Below is a small trained network, with its code and all its weights. Each question gives an input and a target symbol and asks what happens when units are switched off, that is, made to give their printed mean instead of their output.

import numpy as np


def w(rows, s, z=0):
    codes = np.array(rows[::2]) - 128.0
    scale = np.full(codes.shape[1], s)
    scale[-1] = z or s
    return codes * scale


def f(y):
    return np.maximum(y, 0)


def softmax(a):
    e = np.exp(a - a.max(-1, keepdims=True))
    return e / e.sum(-1, keepdims=True)


def log_softmax(a):
    a = a - a.max(-1, keepdims=True)
    return a - np.log(np.exp(a).sum(-1, keepdims=True))


def net(x, mask):
    ids = ['αβζηπστφψ'.index(c) for c in x.split()]
    T = len(ids)
    res = E[ids] + P[:T]
    u = 0
    for l in range(3):
        r = res
        for j in range(2):
            rows = slice(3 * j, 3 * j + 3)
            q, k, v = (r @ M[l][rows].T for M in (Q, K, V))
            z = softmax(np.where(np.tri(T) > 0, q @ k.T / 3**0.5, -1e9)) @ v
            o = O[l][rows]
            res = res + np.where(mask[u + j], z, o[:, -1]) @ o[:, :-1]
        u += 2
        y = f(res @ A[l][:, :-1].T + A[l][:, -1])
        res = res + np.where(mask[u : u + 4], y, B[l][:, -1]) @ B[l][:, :-1]
        u += 4
    return log_softmax(res[-1] @ U[:, :-1].T + U[:, -1])


Q, K, V, O, A, B = {}, {}, {}, {}, {}, {}
E = w([
[46,45,113,165],'α',
[227,170,188,103],'β',
[164,183,237,105],'ζ',
[2,87,74,37],'η',
[182,124,206,210],'π',
[53,33,27,151],'σ',
[214,138,104,23],'τ',
[149,66,115,209],'φ',
[46,188,226,75],'ψ',
],0.0083)
P = w([
[166,129,93,130],'0',
[98,85,202,35],'1',
[74,212,108,168],'2',
[165,101,97,149],'3',
[96,26,249,45],'4',
[76,206,138,182],'5',
[174,95,92,147],'6',
],0.011)
Q[0] = w([
[93,108,78,109],'0.h1',
[119,79,131,103],'0.h1',
[165,67,188,100],'0.h1',
[108,167,165,124],'0.h2',
[149,134,47,51],'0.h2',
[254,203,86,107],'0.h2',
],0.0084)
K[0] = w([
[165,128,107,116],'0.h1',
[152,113,141,111],'0.h1',
[125,81,153,118],'0.h1',
[117,176,161,136],'0.h2',
[140,128,55,71],'0.h2',
[246,150,165,52],'0.h2',
],0.013)
V[0] = w([
[79,91,126,127],'0.h1',
[183,40,233,65],'0.h1',
[90,62,204,86],'0.h1',
[147,136,174,243],'0.h2',
[75,254,90,107],'0.h2',
[144,22,66,49],'0.h2',
],0.0044)
O[0] = w([
[109,79,149,202,117],'0.h1',
[96,31,172,56,254],'0.h1',
[85,72,169,138,184],'0.h1',
[192,121,42,134,103],'0.h2',
[2,204,118,139,80],'0.h2',
[144,83,178,143,170],'0.h2',
],0.005,0.0025)
A[0] = w([
[169,138,152,254,228],'0.n1',
[138,105,224,134,51],'0.n2',
[120,151,155,51,4],'0.n3',
[158,106,17,113,244],'0.n4',
],0.0099,0.0026)
B[0] = w([
[193,176,150,245,252],'0.n1',
[37,76,111,38,251],'0.n2',
[94,24,125,255,191],'0.n3',
[136,99,5,96,227],'0.n4',
],0.0068,0.004)
Q[1] = w([
[78,147,2,120],'1.h1',
[117,175,98,66],'1.h1',
[224,232,65,146],'1.h1',
[214,137,30,73],'1.h2',
[207,155,87,70],'1.h2',
[194,155,112,86],'1.h2',
],0.0071)
K[1] = w([
[66,35,1,135],'1.h1',
[144,91,43,24],'1.h1',
[178,3,204,118],'1.h1',
[26,231,74,122],'1.h2',
[92,205,67,168],'1.h2',
[104,234,112,163],'1.h2',
],0.0066)
V[1] = w([
[254,188,199,85],'1.h1',
[96,135,85,48],'1.h1',
[159,94,70,89],'1.h1',
[72,103,183,69],'1.h2',
[83,94,83,140],'1.h2',
[101,122,68,117],'1.h2',
],0.0059)
O[1] = w([
[182,63,235,255,107],'1.h1',
[30,95,153,64,108],'1.h1',
[123,29,120,76,188],'1.h1',
[4,134,148,155,253],'1.h2',
[124,99,131,170,175],'1.h2',
[148,55,150,141,131],'1.h2',
],0.0048,0.0031)
A[1] = w([
[113,240,58,104,2],'1.n1',
[113,108,84,1,35],'1.n2',
[37,156,133,152,159],'1.n3',
[3,139,239,124,45],'1.n4',
],0.0065,0.0031)
B[1] = w([
[240,7,143,152,147],'1.n1',
[198,160,25,11,205],'1.n2',
[253,211,119,72,195],'1.n3',
[251,92,91,132,255],'1.n4',
],0.0058,0.0063)
Q[2] = w([
[255,138,160,116],'2.h1',
[136,32,175,144],'2.h1',
[82,233,123,169],'2.h1',
[101,91,51,190],'2.h2',
[68,121,170,58],'2.h2',
[71,126,146,36],'2.h2',
],0.0083)
K[2] = w([
[86,151,185,139],'2.h1',
[173,232,86,153],'2.h1',
[178,63,149,140],'2.h1',
[148,159,23,120],'2.h2',
[104,72,146,108],'2.h2',
[55,8,155,104],'2.h2',
],0.011)
V[2] = w([
[187,199,254,65],'2.h1',
[111,56,197,87],'2.h1',
[189,183,104,228],'2.h1',
[165,208,199,104],'2.h2',
[86,50,151,31],'2.h2',
[174,80,161,158],'2.h2',
],0.0061)
O[2] = w([
[254,187,185,173,110],'2.h1',
[163,60,180,104,147],'2.h1',
[65,206,79,240,137],'2.h1',
[91,131,31,41,68],'2.h2',
[86,175,134,229,237],'2.h2',
[71,89,207,134,254],'2.h2',
],0.0061,0.0038)
A[2] = w([
[183,221,161,156,125],'2.n1',
[135,119,244,114,86],'2.n2',
[163,149,128,107,255],'2.n3',
[119,129,181,234,81],'2.n4',
],0.011,0.0064)
B[2] = w([
[51,120,119,90,191],'2.n1',
[106,74,2,179,215],'2.n2',
[102,139,223,151,254],'2.n3',
[155,230,55,34,210],'2.n4',
],0.01,0.0077)
U = w([
[89,73,136,202,149],'α',
[134,128,208,183,255],'β',
[56,139,165,128,142],'ζ',
[89,126,114,47,18],'η',
[129,195,101,113,123],'π',
[176,107,48,103,4],'σ',
[254,114,148,41,164],'τ',
[212,126,91,196,84],'φ',
[2,155,164,174,171],'ψ',
],0.0093,0.0055)

Each question gives the input, a string of symbols that net reads in full, and the target symbol t.
The units are the heads (3 rows each of Q, K, V and O) and the neurons (one row each of A and B). Each row of codes is followed by its name. A weight is (code - 128) times the scale printed after its matrix; where a second scale follows, it is the last column's (O, A, B and U).
mask holds one flag per unit, layer by layer, with each layer's heads first. A switched-off unit (its flag False) gives its mean, the last column of its rows in O or B, instead of its output. The means were averaged over made-up inputs and are rounded, as every weight is.
A unit's drop is (log p(t) with every unit on - log p(t) with that unit switched off) / (log p(t) with every unit on - log p(t) with every unit switched off).
The circuit of an input: a set's keep is (log p(t) with only the set's units on - log p(t) with every unit switched off) / (log p(t) with every unit on - log p(t) with every unit switched off). Starting from the 12 units with the biggest drops (on a tie, the unit counted first), units are removed one at a time, each time the one whose removal leaves the highest keep (on an exact tie, the one counted first), for as long as the keep stays at least 0.8.
circuit, biggest first: the units of the circuit, biggest drop first
unit that matters most: the unit with the biggest drop
k most important neurons: the k neurons with the biggest drops, biggest first
top k neurons in layer l: the k neurons of layer l with the biggest drops, biggest first
heads that matter: for each layer, one digit per head in row order, 1 if its drop is at least 0.15 and else 0, layers parted by /
input π φ σ η β, target η: unit that matters most	0.n2
input τ α ψ, target τ: 4 most important neurons	(1.n4, 1.n3, 1.n1, 0.n2)
input ζ π σ σ τ, target η: circuit, biggest first	(1.h1, 2.h1)
input π β τ η, target η: 2 most important neurons	(0.n1, 0.n4)
input α τ ζ φ φ σ, target τ: heads that matter	10 / 00 / 11
input τ τ τ π τ, target α: circuit, biggest first	(0.n3, 2.h2, 2.n2, 0.h1)
input φ β τ τ β, target α: circuit, biggest first	(0.n3, 2.n2, 0.h1)
input τ φ ψ, target τ: circuit, biggest first	(1.n4, 2.h1, 1.n3)
input τ α β τ τ, target σ: 2 most important neurons	(2.n4, 0.n3)
input τ η β, target τ: 3 most important neurons	(1.n1, 0.n2, 0.n1)
input φ τ π σ α, target π: 3 most important neurons	(2.n4, 0.n1, 0.n4)
input τ τ ζ, target τ: circuit, biggest first	(2.h1, 2.h2, 0.h1)
input π φ τ τ ζ, target α: heads that matter	00 / 00 / 01
input α τ σ π α, target η: unit that matters most	1.h1
input π α τ π β, target α: top 3 neurons in layer 0	(0.n3, 0.n2, 0.n1)
input β ζ β π τ, target σ: heads that matter	10 / 10 / 11
input β β τ, target τ: heads that matter	10 / 01 / 10
input φ ψ τ τ ζ, target α: 3 most important neurons	(0.n3, 1.n4, 2.n2)
input τ ψ ψ π η ζ, target τ: heads that matter	11 / 10 / 11
input α φ τ π τ τ β, target β: top 2 neurons in layer 1	(1.n2, 1.n4)
input τ τ π, target τ: unit that matters most	2.h1
input φ π ζ β, target β: circuit, biggest first	(2.n4, 2.n2)
input π α σ, target τ: top 2 neurons in layer 1	(1.n3, 1.n1)
input η β α, target τ: 2 most important neurons	(1.n3, 0.n2)
input τ φ π ψ π α, target τ: 2 most important neurons	(1.n3, 0.n1)
input σ τ π π φ τ, target β: 2 most important neurons	(1.n4, 2.n4)
input ψ τ β, target τ: heads that matter	11 / 00 / 11
input τ π τ, target β: top neuron in layer 0	(0.n2)
input α τ φ, target τ: heads that matter	00 / 00 / 11
